Each row is followed by its tier, which names the range that a hidden value of the row falls in. A new part has a new value, new ranges and new names.
[-293 -401   58 -199 -292   49  -53 -314 -217  -50   90  121  -14  -30
   41  -57 -187  113   74  -31  200   24  -87  191 -119  114   85  182
  202  -34   62    3  168   91  -44 -175 -159  185 -100 -124  147   93
   62   92  161    0  164 -275] -> <85>
[ -60   70  -87   26  114 -144   44    7   60  -60   88  204  174   50
   12   11  -44 -117   84  -13    5  -70   69 -117    4  185  125   -9
   67 -159  -53  149   16 -103 -101   46  -26  -15   12   46  -45    9
  149   61  -42   65   -4 -188] -> <77>
[ -34  132   88   92 -109  116   82   47 -129 -114  -37  -35 -142 -186
   77  -39  -76  206 -128  -28  -77 -135  -72  -52   42  106   28   75
 -145   -2  -94   17    7  122    6   -2   37   20   11  -77  -26   30
  204  -45 -135   -9   69  -35] -> <72>
[-162 -327 -140 -258  103   24  -75 -293 -272  160   -7   17   46   46
   -2  -45 -132   -8  153  -58   25   88   10  129 -176   -4   72  -13
  298  -50  193  -47  266  -13 -159    1  -28  -84 -204   55  123   56
 -124  -21  -12 -151   17  -23] -> <85>
[-179 -156 -247 -341   93   30 -134 -272 -191  164  161  149   48   97
  124   12  -53    5  141 -115   40   25  117  140  -87 -208   76   63
  147  107  148  -11  398   36 -213 -158   60   11 -120  187  250   20
  -49   -1  -80 -154  -35  100] -> <85>
[ 163 -198    4  -65  304  -51  -76   48  201    2  -14  174  160  -12
  -17  153  285 -524  225   62   29 -113  156  -54 -106   84   57  -33
  -85  -80   47  -17  -76 -264  113  -45 -130 -206 -144  166   85  -96
 -105  -59  -28   68 -152   16] -> <82>
[  21 -145 -241 -268 -113  -22   43 -145 -116   12  189  226 -107  -96
   36   49   12  187 -124  -16 -197  -34  -22  -37   -9  134  102   57
  -35  -61   37    9  154   41   -3 -163   32   72 -240  -12   87  146
  108 -220 -227 -175   34   19] -> <69>
[ -44  130  -22   37  138  -63 -105  124 -163  -32   10   70  -30 -142
  -28  -53  -54 -125  110  -37  -66  -84   76  102 -111  162  -27   38
 -176  193  -86   22  171 -124  -64   83  -27 -173 -238   61 -189  126
   66   19 -134   31 -249  124] -> <70>
[ -94   40  175   63  123  -15   44   41   39  -35  -37  -14  100  -45
  -50   79   89 -205  110   21   42  -45  124 -182   31   43  104  -26
   -5 -187 -104   78 -111  -74  -48  100 -143 -129  193   76  -71  -85
   92   76  -76   47   -3 -172] -> <69>
[-234  112  -63 -222    2  -28   43  -74   72  -12  167   38   -7  114
   62  173  -54  117  -37  -98   54   61  152 -184   94 -280   95  -50
   52 -237  -27   19   68  217 -246   20   61   92  320  141  141  -36
  219   97 -180  -10  228  -80] -> <85>
[ 171  147  250  231  -36  104   73  229   25 -119  -84  -73  -87 -277
   53   54  128 -132  -46   18  -39 -204  -19 -120   52  140  -17   56
 -304   -4 -196  -26 -197  -10  202  -22   25   -1   25    2  -85  -95
  117 -126 -114   12  -79   36] -> <66>
[ 164  -39  -72    0  335  -32  -49   78  184   35  -25  143  250   93
   74   23  124 -421  199  -69  116 -122  102  -36  -71    6   29  -39
   41  -74   70   20    3 -174    6  -37   23  -90  -62  172  143 -170
  -65   15   64   88  -94   34] -> <85>
[ -78    5  101  110 -101  154  138 -128 -146  -78   -7  122   21 -207
  166 -133   -5   48 -138   11   49 -144 -129 -101   36  140  222   90
    4 -320  -19  104    2   70  -75  -65 -171    7   15 -241   91   -9
  260  -10    5   13  273 -278] -> <74>
[-237   95  -38  -53   66 -110  -41  -50  -30   13   66  117  207  137
   15  -54  -37  -73  209 -110  120   -6  183  -59   88 -117   97   80
  143   96  -71  158  149  -27 -165  -22  -18   32  206  180   42 -160
   41  200   29   27   -9 -164] -> <69>
[-122   24 -124 -135 -220 -115 -107   39  121 -165  149  294  125  150
  127 -117  -47   51  130 -196  235  -88   96  112  124 -165  -22  260
  -10  386  -70   91  179   99   35 -300  101  338   77  119  247 -232
   58  199  200  161  101  -86] -> <65>
[-101 -307  -36 -246 -192   42  -22 -194 -195   56   -3   23  -23  -20
  -13  -78  -10  133   68  -95   32   47    0   52   18  -75   38  135
  171  135   57  -34  137   89   59 -183   -9  129  -58   40  174 -126
 -119  -58   32 -155  102  -68] -> <66>
[ 208   -1   95   60  349  -47  -82  242  283  -55 -102  -37   79   10
   -9  238  191 -493  232   27   42 -115  180  -71  -94  -24  -86 -112
 -173    2  -22 -108 -171 -162  136   98   81 -173   -6  269   25 -161
 -104  -28  -75  119 -184  165] -> <85>
[ -91   84  -75 -273   31   35   92   -1   45   -3  128   43  -79   -9
  -30   99   68  163 -182  -91 -100   58  106 -258  102 -160  113  -70
  -40 -309  -19   22   22  165 -192   38  -85  -67  196   31   61   33
  246  -20 -288  -33  204  -12] -> <65>
[-184  -96  126  -93 -263   41   73  -80 -233  -61  -16  -37 -147 -199
  -71  -66  -27  220  -92  -24  -51   43  -25  -86   68   39   93   93
    0  -62  -94   10    6  138   -1   -8 -143   30   41 -123  -55    1
  115  -27 -106  -89  189 -172] -> <66>
[-297 -264  -82 -235 -293   -5 -115 -307 -342   16  128  119 -100  -57
   72  -37 -157  207  126  -41   38   14   10  233  -59  -18   45  220
   94  306   21  -14  330   96  -30 -221   36  189 -176   43  130   61
  -41   -7    2 -166    7  -70] -> <82>
[-121  229  -82  -94   48  -78  101   29   55   -1  122    9   50  104
    1  112  -51  157  -29  -93  -83   18  149 -269  159 -108   90  -57
   61 -146 -109  112   14  115 -174   72  131   61  316  184    1  -71
  188   26 -236  -70   66  -67] -> <77>
[ -96 -124 -173 -236  116  104    6 -247  -66  103  163   23  -35  104
  157  207 -202  116  -20  -50    2  -25  -20   43 -158  -17   39  -75
  146 -259  162  -71  197  129 -219  -39  181   75  -41  120  209  195
  132  -79 -167 -126   25   57] -> <74>
[ 116  -14 -125 -137  290   67   23   -8   64  118  -26   20  122   71
   62   30  114 -148   45 -101  -19  -37   93 -138    3 -146   64  -88
   90 -162  108  -10   53  -16  -87   -3   57 -117   38  162  185 -153
  -31  -71 -111  -66   27   97] -> <65>
[ 139  117   14   21  294  -92   62  260  118   44 -152  -46  244   95
 -204 -132  123 -189  121 -160  -29   -2  140 -251  105   55   -6  -67
  112  -19  -76  123 -120 -162   11  137  -71 -183  152  162 -136 -246
  -60   62  -26   60 -127  -26] -> <69>
[ -15  110  103   80  -64   44   39  122  -35  -99  -85  -21   13  -82
   27 -126   -9   50   -2 -103   51  -86    5  -67   94   -6    8   92
  -50   84 -102   49  -21   69   37  -16    0   39  102   -8   10 -167
   87   58   14   60   81  -63] -> <74>
[ 162  -85  -84   65   84    8   33   22  -63   53  -49   65  189   38
   41 -164 -146  -69   85 -146   74 -121 -121   67  -83  269  -36   55
  183   20   43   45   58  -92   61  -92  130  125 -188   26   32  -56
  -39  -57  141  -23 -129  -29] -> <66>
[-256 -164  -79 -246   44   38  -67 -279  -93  141  110  -39   89  213
  112  137 -184   36  187 -120  177   59   98   70  -67 -245   25    7
  294  -41  111  -41  226  140 -210  -83  169  167  165  247  257  -52
  -35   84    7 -125   42  -36] -> <70>
[-184  -13 -139 -262   81    9  -70 -136  123   47   99   86  156  289
  142   79    9   11  174 -170  182   -3  205  -36  102 -431   41   63
  176  109   81   32  191  143 -161 -165  147  147  309  307  378 -269
  -21  164   29    5  131  -21] -> <72>
[ 236  -66  394   79   32   57    2  308  224 -193 -161 -186 -295 -367
 -114  415  457 -361   37  223 -188 -122  180 -232   23   -7  -61  -65
 -548    2 -206 -217 -433  -67  408   90  -77 -245   43  148 -100 -139
  -56 -245 -338    5  -95  169] -> <82>
[ -54 -154 -139 -191  138 -235  -84  -15  208  -84  106  220   67  112
  -37  248   76 -269  207   50   14    8  194  -38  -80  -14   33  -57
  -18  -41   33  -39   -1  -93    2   15   30  -29  -83  197   76  -14
  -29   25  -80   77   11  -47] -> <82>
[  42  -86 -141  -88  296   23  -28  -90  -16  204  -74   24  342  228
   76 -146  -14 -213  240 -210  173  -18   78  -14   -8 -161   42   -8
  362    1  146   59  160  -71 -113  -72  107   11   66  224  239 -299
 -182   64  155  -63  -31   -5] -> <70>
[ -61    5  184  -82 -172  262  153  -38 -229    7  -51 -261 -267 -232
  -11   30  -51  371 -259  -51 -142    3  -88 -167   65  -13   37   -2
  -56 -217  -66  -67  -50  260  -34   42  -24  -10  157  -90  -16   59
  196 -150 -275 -175  154   11] -> <74>
[  83  -76   39 -146  -80  153   43  -26   -9   19   12  -51 -122 -122
  100  112  156   48  -73  -48  -50  -57   38 -118   83 -197   33   39
 -103  -35  -11  -98  -22  153   96 -150   89   77   82   98  219 -163
    7 -183 -166 -153  117  103] -> <85>
[ -82   13 -160  -79  153  -37  -36  -93   37   23   52  145  175  156
  153   -6  -70  -97  146 -104  128  -60   81   11  -16 -130   68   14
  150  -18   86   45  167   22 -149  -59  125   62   39  146  220 -130
   23   95   48   29   82  -50] -> <74>
[-256  -82  107  -98 -266  251  111 -300 -221  -40  105   21 -156 -162
  198   39  -79  315 -186    8   27  -85  -96  -52   48  -44  190  127
   10 -255    2   28  102  259 -134 -154  -85  128  150 -145  208   82
  289  -31 -116 -110  298 -220] -> <72>
[ -60  113  116   59  121  112  -18   37  -70    7  -99   37  130  -91
   86 -165  188 -185  105  -80   93 -106  125  -92  110 -178  129  102
  -46   67  -56  105   72  -39  -58  -47 -163 -159  149   50  105 -275
   22  105   16   39   55  -62] -> <74>
[  15 -203  -99 -286  191   35   88 -150  189  111  123  151  212  167
   11  121  133 -165    0  -86   90   19   80 -229   11  -76  164  -82
  228 -487  126   51  -33   -8 -139  -90 -128   -7  170   94  244  -72
   89  -12  -41  -17  162 -160] -> <66>
[  70 -228  -20  -63   12  114   69  -96  -84   25 -142  -31   56    5
   17 -122  -35   78   12  -81   12  -51  -97  -19  -22   84   30   36
  205  -54  118  -10    9   31   64  -64   14   15  -65  -29  158 -132
  -70  -66   67  -54  115  -89] -> <72>
[ -58 -126  129 -258   58  130  -73  -28  188  -72   62   33 -137  -71
   55  324  360 -185   50   73   -7  -62  247 -132   49 -326   72   25
 -275  -31  -10  -98  -51   60   49 -113 -142 -152  196  201  252 -122
   39  -29 -237   19   80   79] -> <72>
[ -47  -79 -166 -195  160  128  108 -318   -8  215  175   54  167  167
  212  178  -30   26    7  -68   18  -43   44 -174   24 -140  188  -68
  291 -397  131   59  125   93 -220 -131  169  126  212  204  330  -56
   87 -118 -142 -241   88  -76] -> <77>
[ -51   -3 -114 -223  145   58  -50 -110  152   43  166   56   -6  126
  204  315   47  -89   74  -42   57  -59  167  -53  -16 -317   32  -49
  -36 -104   73  -88  108  133 -122 -106  218   86  159  292  324  -67
   65  -38 -180  -65   53  131] -> <65>
[  47    3   65  216  -83    9  110   35 -212  -43 -112  -93   -9 -133
   14 -124 -298  124  -24  -57  -10  -94 -211   38  -92  379  -40   18
  109  -72  -53   -3  -35   29   56   78  160  135 -169 -115 -151   69
   80  -82   39  -52  -24 -105] -> <66>
[  67  156  -49  163  237 -172   -5  190  -17  -25 -117   20  180   24
  -83 -102  -45 -172  204  -52  -72  -67   99  -76    1  198   -3  -35
   53  144  -90  114    1 -193   11  170   87 -139  -64  147 -184 -126
  -60   35  -37   33 -203  -11] -> <77>
[  45   90  114  104  -27   -8  105  175  -18  -75 -107 -124    2  -62
  -78  -64 -124   78  -43 -107    3  -30  -58 -124   33  153  -49  -20
   31  -93 -108    8 -132   65   41  113   62   55   80  -22 -131  -64
  102    2  -27   35   37  -70] -> <70>
[-103 -221 -150 -186  123   -6 -110 -181  -76   36    5  191  128   81
   70  -79   20 -129  196  -53   86  -39   79  120  -88  -53   85   82
  144  111  149   30  238  -76  -79 -110  -70  -80 -157   82  213  -78
  -92   71   72   13   24  -52] -> <72>
[  27 -148 -166 -184  -71  -16   33  -86 -150   84   23  -60  -38   68
  -31    8 -187  259   18 -127 -103   26  -45   20  -23   82  -67   18
  194  111   48  -46  118   91   35  -69  261  179  -99  139   56    1
  -76 -152  -96 -207  -70   72] -> <69>
[  11  -28  317  268  -76  197   99   35 -223 -100 -197 -157  -94 -319
   33 -106  -71    3  -63   49    6 -147 -170  -13  -71  307   46   54
  -79 -149  -89   -6 -124    7   89   87 -127  -92  -69 -212 -128   33
  133  -56   -7   13   37 -142] -> <74>
[  99  103   58  139   58   -1   80  199 -122  -19 -176 -206  -11  -57
  -96 -126 -223  115  -10 -135  -52  -24  -97  -43  -38  218 -117  -54
   79   11  -66  -24  -62   33   33  180  162    5  -50    4 -192  -24
   22  -37  -38  -14  -81   47] -> <85>
[  47 -107  -92 -161  248   13   12  -45  213   38   71   94  167  174
   68  156   23 -203   78  -72  112  -41   78  -97  -69  -50   48  -92
  133 -296  114   -9   -8  -14 -104  -23   36   -3   86  155  209  -51
   60   21  -19   59   51  -29] -> <65>

New part:
[ -28   13  -34  127   11  132   -4   75   44  209  -64  -51   36 -209
  199  -54   42 -154 -284  -18   97  -18  -31  -71  118  -60 -101  -46
  -16  -16  -30 -141  -21  -52  245  385  -10   31  138   64  -73  105
 -230 -334  -23  109  -36  -33] -> Pr
[ -32 -148   16  152   55  -19 -289  -86  -72  460  243  104  535   46
  -15  257  151 -141 -133 -137 -116   66   53    2   84  -15  232   62
 -162   48  -59  238  288   20  -99 -217  368 -161   35 -214   61  207
  179 -179 -256 -272  -10  -42] -> DJ
[ -12  -19 -105  108   82  217  -79  188   66  199 -107  103  124 -138
  287  -74  184 -105 -334 -146  158 -143   24 -172  213 -105   16   35
   -8   81   41 -233   23   -1  357  512 -169  -52  338   31 -119  145
 -317 -281  138  -67  105 -100] -> JG
[ -14   -1  -28  -22 -153  254 -135  183  -98 -316  -49  150 -224 -250
   37  124 -134  -78 -287   -2  330   47  -79  206 -269   39   18  -26
  -36 -100 -249 -102 -133   56 -149  145   53 -112  136 -218 -117  -82
   11 -142  191   93 -125 -138] -> Pr
[ -52    9 -139  -13  149 -258   15  -55 -202   -9   38 -386   97 -106
 -243  275 -248  -53  100  -46   16  -30  258   80   51   41 -238   36
   26  137 -107 -153    0  -25   74  136 -165  -47    4  126  268 -193
  171  220  270  393   28  -36] -> Pr
[  37  122  -14   28 -188  239 -150  154  -60 -322   40  100 -233 -212
   77  155  -95  -92 -250   60  368   68  -86  173 -185  -32  -12  -50
  -67  -90 -301  -86 -164   62 -140  143  108  -27   41 -202  -95  -84
   13 -197  162   97 -156 -141] -> Pr
[ 342  104 -145   24  -28  201  252 -234 -252 -219    1  -73 -411   92
 -236 -169 -179  149  -19  237 -261    8  299  -14   38  362 -147   -2
  -77 -358 -164  158 -276  -59    7   42  123   46  241 -235 -234  -14
   14 -103   80  226 -101  408] -> DJ
[ -21   18 -160  117  277 -268   12  -33 -238    1   45 -323  213  -24
 -221  342 -209  -19   60  -63  -21  -71  308  -31  133   70 -232   97
   87  185 -100 -126   40   25   97  165 -154 -118   55   70  214 -212
  100  264  251  352   -2   -9] -> DJ
[ -66 -313  -99  -78   88 -109 -101 -221 -260  382  241  102  555   58
  -18  233   76 -255  -81 -170 -213  121  111   -6   -8 -120  370  -34
 -156  -16 -132  159  313 -105 -143  -72  370  -81   89  -60   90  204
  328 -176 -185 -182 -115  -41] -> DJ
[ -36  -10   49 -138 -217  302 -155  222 -100 -169  -88  107 -230 -183
  -31  163 -186 -158 -344  -38  266   39 -132  214 -348    0  -21   -5
 -115 -121 -121 -146 -126   53 -146   92   67 -117   89 -143  -22 -106
    1  -28  100  125 -102  -95] -> JG
[ 308  246  -25   -4   87  207   49 -185 -158  -99   26 -125 -297   89
 -213 -131 -279  228   63  116 -144    2  330  -27  119  273  -51   73
  -81 -193 -103  123  -11   73   89  -19  146  -38  148 -169  -13   39
 -132  -13  287  -64   59  234] -> DJ
[ -73 -293  -93  -81   -3  -76 -149 -186 -158  355  242  102  513   13
   23  208  137 -267  -76 -161 -147  114   80   28   10 -165  364  -27
 -193    5 -124  155  242  -88 -119 -108  304  -56   90  -70   79  199
  337 -196 -168 -202  -67  -77] -> Pr
[  57   77   70  -36 -175  279 -169  165 -134 -204   16  121 -165  -89
  -23  239 -197 -124 -322   16  318   72  -75  141 -306   20  -14  -65
 -115 -123 -231  -92  -66   82 -173  117  190 -101   32 -183  -45 -106
  -36  -14   72  113 -212  -27] -> Ml
[  37  117   25   18 -199  264 -175  139  -55 -313   43  128 -193 -183
   41  214 -155 -113 -277   52  397  110  -82  177 -242  -40   -8  -64
  -96  -83 -299  -72 -100   90 -173  123  148  -57   22 -202  -67 -120
  -26 -115  134  101 -196 -112] -> DZ
[ 327   50 -141  -38 -118  227  224 -214 -216 -228  -17  -45 -417   92
 -238 -174 -139  117  -47  227 -229   -8  284    5  -20  327 -145  -20
 -114 -350 -147  149 -342  -72   -1   35   65   49  258 -226 -239  -34
   52  -54   59  258 -102  414] -> DZ
[  39   85  407 -201  262  -13  186  -22    8   15  148 -570  142  174
   80   45  343  193  -64  -79  152 -321   -7   59  114 -233  184 -158
   97   67  -46  139 -486  -26  247  328    0  149 -244  -96    3  381
 -205  -62  -95  -39 -243   -3] -> Ml
[ -98 -300  -37  162  156 -109  -94   -8 -175  377  140   19  502  -91
   45  288  -52 -253 -131 -144 -215   88   45   -2   37   43  360  104
  -81  -51 -139  171  264   81  -84 -266  361 -154  103 -160   10  191
  240 -115 -147 -311  -89  -98] -> Ml
[ 230  163  -94  206   18   85  -11 -328   -2 -267    5   27 -205 -103
   44 -105 -127  -33  -56  151 -167  139  226 -113   41   70 -249   82
   60  -63  -60  176 -149   -8   44  -71   53 -235  129   12 -236 -350
 -126 -132   64  311 -243  364] -> ZP
[  54  159   13   73 -183  259 -237  122  -28 -347   75  169 -180 -201
   77  190  -99  -63 -260   50  455  106  -70  169 -207  -35  -22  -76
  -69  -42 -324  -59  -73   85 -168  153  144  -87   26 -226  -92 -117
  -51 -179  166   86 -183 -125] -> ZP
[ 203  402   77  157  206  126 -230 -231   41  -41   18 -104 -151  -90
  -37  -95 -363  164   78   25  -67  116  276  -84  163   87 -145  194
   45   72   12  132  245  170  137 -154  157 -289  -12   31  114 -176
 -324  -45  360 -122   52  113] -> DJ
[ -62  -71 -156   10  237 -250   -5  -92 -234  -50   14 -283  188  -69
 -320  317 -228   12   74 -117   28  -32  310  103   -4  130 -237   42
   57  177  -64 -128  101  -26   39  170 -201 -188  115   47  215 -231
  110  303  272  425   34   36] -> DJ
[ -19  -36   65  -44  -94  275  -95  259 -210 -137 -117  103 -166 -123
  -71  241 -284 -142 -395  -21  187   19  -95  131 -354   93  -26   31
  -45 -147 -148 -119  -95  104 -164   91  142 -161   86 -184  -40 -114
  -36   62   55  125 -190  -55] -> DJ
[ -55  -73 -162   33  236 -299  135  -32 -258  -17   -1 -418  148  -96
 -228  312 -308  -84   86  -40  -60  -48  297   17   74   81 -175   61
   70  101 -140 -148  -26   17  107  140 -168  -37   53  122  220 -183
  163  296  273  369  -34  -14] -> DZ
[  -2   31  103  -65 -209  300 -156  185  -74 -172  -45   92 -173 -138
  -51  239 -225 -157 -359    1  325   84 -114  189 -355    7  -55  -55
 -128 -111 -166 -102  -87   88 -158  101  133 -110   30 -160  -23 -133
  -75   34   33  163 -195  -28] -> ZP
[ -32   12  -99   63  226 -205 -194  -77 -131   12   38 -210  231  -61
 -268  265 -138   92   68 -158  111  -68  314   68   35  122 -263   56
   61  271  -13  -98  173   -2   83  151 -210 -282  101   33  221 -215
   21  268  292  331  102   27] -> Ml
[ 214  203  -38   26   33  151  -28 -285   -8 -200    3  -32 -199  -33
  -30  -72 -237   -6   -5   77 -122  129  255  -74   46    3 -119  107
  -32  -44  -23  111  -28   60   75  -72   55 -179  112   37  -52 -260
 -167    0  214  115 -108  254] -> DZ
[ 106  284  381  -17  238   25  194  112  100  -76  230 -612   96  171
  241  131  348  161  -47   32  263 -322  -27  -39  337 -335  253  -86
   72   72 -202  123 -581  133  306  295   41  318 -310 -160  -11  407
 -238 -123    2 -231 -237 -158] -> DZ
[ -26  -34  399 -200  322  -24  184   53  -38   20   36 -535  142  104
   56   27  285  206 -111 -140   94 -365  -16   83   28 -131  183  -96
  173   67   12  121 -479  -11  238  287  -60   23 -165 -115  -31  355
 -197   -1  -65  -33 -220  -17] -> Ml
[   1   28  370 -112  336  -26  223  120  -31  -57   49 -578   78   62
   95   39  238  233  -73  -79  126 -372   -3   70  115  -98  225  -59
  187   35  -91  122 -529   66  254  253  -47   98 -171 -176  -51  389
 -183  -29   28 -128 -200  -96] -> ZP
[ 285  174  -53  -65   26  178  119 -260 -144 -137   26 -134 -300   60
 -189 -152 -260  148   67  134 -161   47  321  -10   77  203  -45   17
  -99 -213 -119  125  -73   15   79    8  117   11  150 -105  -39    5
  -82  -29  239   34  -11  271] -> ZP
[ -65  -62 -158   10  156 -248   48  -27 -189  -26    4 -354  139  -87
 -251  318 -212  -84   55  -70   -4  -49  259   72   41   57 -235   66
   24  141  -68 -154  -39   -7   84  128 -228  -86   80   94  210 -232
  157  295  234  423   19    8] -> Pr
[ 222  286   26  -21  107  189  -80 -206  -24  -68   -1 -133 -240  -32
 -141 -142 -352  192  102   46  -72   67  313   -7  126  142  -35  124
  -60  -57  -43  105  127  130  132  -84  102 -120   87  -51  104  -28
 -216    2  396 -154  119  116] -> DZ
[  -2   55   77  -43 -237  301 -173  229  -78 -175  -39   96 -216 -171
  -14  217 -203 -159 -352   25  317   66 -137  188 -320    6  -46  -27
 -123 -126 -195 -108 -132   91 -165   73  139  -77   20 -179  -28 -108
  -18  -37   54  121 -163  -91] -> Pr
[ -22    6   23 -133 -207  258 -120  145 -104 -273  -37   83 -258 -210
  -31  127 -136  -98 -277   -5  309   55 -109  262 -330    7  -18  -64
  -87 -122 -197 -108 -161    8 -171  135   65  -78   73 -176  -56  -83
   37 -111  126  167 -129  -96] -> JG
[  -2 -135  -66   11 -116  -25 -276 -156  -59  382  328  114  463   68
   39  200  308 -211  -85 -100  -73   71   33   27   94 -172  245  -27
 -246   31 -112  196  146 -100 -120 -135  316  -17   18 -146   55  211
  339 -297 -261 -178  -17  -58] -> JG
[-126 -250    2  189   28    0 -206  112  -28  391   80   43  395 -146
   25  265   19 -229 -189 -144 -152   48  -41   81   28   67  256  187
 -130  -27  -31  167  161  126  -72 -366  259 -188  119 -238   -2  158
  206 -114 -174 -313   45 -131] -> JG
[  -6  -58  -96  168   55  160  157   91   54  164  -68  -39  127 -130
  211   66   20 -244 -314  -20   83    8   22 -138  197  -93   12  -22
  -79  -47  -55 -170  -17   33  302  424  -50   98  267   30 -132   94
 -295 -193  -12   54  -64   17] -> DZ
[ -91 -179 -242  -49  186 -361  235  -11 -383 -109  -35 -446   34 -156
 -258  283 -304 -129   88  -15 -136  -72  255   90  -25  128 -194   39
  104    7 -185 -189 -180  -77   27  144 -202    0   76  127  168 -204
  362  242  259  517  -77  -23] -> JG
[  40  122  -46   41 -181  218 -125  129  -78 -381   62  110 -236 -236
   92  171 -128 -107 -224   80  378  107  -73  178 -178  -43   24  -58
  -63 -103 -363  -80 -147   70 -166  137  134   -6   41 -207 -101  -95
   43 -218  197   84 -182 -165] -> Pr
[  -3   82  446 -311  191   72  159  -91   63   54  154 -523  169  225
  -33  106  341  155 -102 -118  194 -238  -46  160   30 -300  147 -183
  -11   92   53  139 -395  -52  185  332    6  139 -249 -105   81  338
 -263   -3 -180   25 -204   37] -> DJ
[   1  -25   27  -58 -127  249 -139  163 -135 -263  -52  147 -164 -176
   20  147 -146  -85 -321  -22  305   27  -62  156 -319   27   16  -54
  -27  -91 -221  -90 -118   47 -144  171   83 -146  105 -179 -102  -90
  -22  -64  131  121 -198  -74] -> ZP
[ 184  314   17   86   30  137 -144 -292   87 -157   13  -73 -232 -128
   -8 -108 -257   25   31   78  -72  165  208  -26   75   -8 -203  131
   -9   16   15  124   42   72   86 -139   76 -222   18   69   10 -282
 -219  -89  233  101  -47  199] -> Pr
[ -36    5 -146  112  249 -259  -27  -23 -252  -15   21 -313  145  -83
 -280  299 -240   43   66  -54   -4  -71  291   49   61  169 -273   85
  103  158 -109 -102   42    7   45  126 -143 -155   47   15  210 -198
  131  233  257  377   27  -14] -> DJ
[ 259   46 -135  -14  -12  135  192 -342 -130 -287   -2  -14 -245   29
  -76  -90 -161  -51  -46  142 -214  115  273  -70  -14   85 -114    4
  -49 -197  -89  118 -198  -52   34   41   40  -82  226  -16 -219 -236
  -57  -22   84  306 -233  416] -> ZP
[ -77  -36 -138 -116  101 -266   24  -61 -253    3   31 -402   71  -93
 -310  287 -264  -80  101  -63   -5  -28  237  138  -33   39 -248   14
   -5  109  -88 -176  -21  -73   24  130 -167  -36  -11  146  308 -201
  250  252  245  458   30  -29] -> JG
[ -49  -82  456 -546   49  144  172 -157   65   64   98 -523   55  192
 -306  -22  344  306  -38 -156  228 -243  -17  434 -155 -110  140 -283
 -125    8  109  188 -395 -159  103  315  -83  154 -148 -243  116  468
 -168   42 -173   86  -24   93] -> DZ
[ -65 -136   87 -201 -189  323  -81  278 -172 -106 -194   81 -242 -168
 -123  161 -292 -158 -400  -67  177    1 -125  230 -456  112  -10   13
 -104 -187  -62 -152 -140   67 -148   65   53 -162  141 -158  -24  -86
   -7  108   67  141 -112  -39] -> Pr
[ -32 -177   -3  327  135  -81 -141   53  -86  399  186  -11  481  -59
   80  295   42 -189 -138  -74 -180   39   32  -47  162   90  287  139
  -85  -44 -153  228  176  138  -38 -313  375 -118   62 -253  -45  223
  187 -165 -208 -350  -65  -81] -> Ml
[ -93 -168  503 -692   20  138  145 -260   53  135   86 -493  135  239
 -374   -5  348  243  -72 -229  204 -200  -31  470 -296 -176  108 -346
 -163   41  216  178 -319 -243   65  345  -88   78 -161 -143  170  404
 -178  123 -274  216  -75  190] -> ZP
[ -32 -230  -46  114   72  -74 -173  -91 -133  391  233   72  517    1
   52  227  100 -196  -94 -124 -152   70   84  -28   90  -30  346   33
 -141  -12 -155  206  245   14  -78 -187  360  -91   78 -164   22  241
  257 -192 -174 -306  -65  -73] -> ZP
[-111 -118  458 -489  119   79  137   -8   17  115  -26 -535   40  100
 -149  -39  299  189 -134 -199   94 -326  -94  304 -181 -150   91 -148
   24   40  197  102 -486 -132  158  252 -134   23 -169  -90   88  348
 -144   49 -167  114  -90   34] -> JG
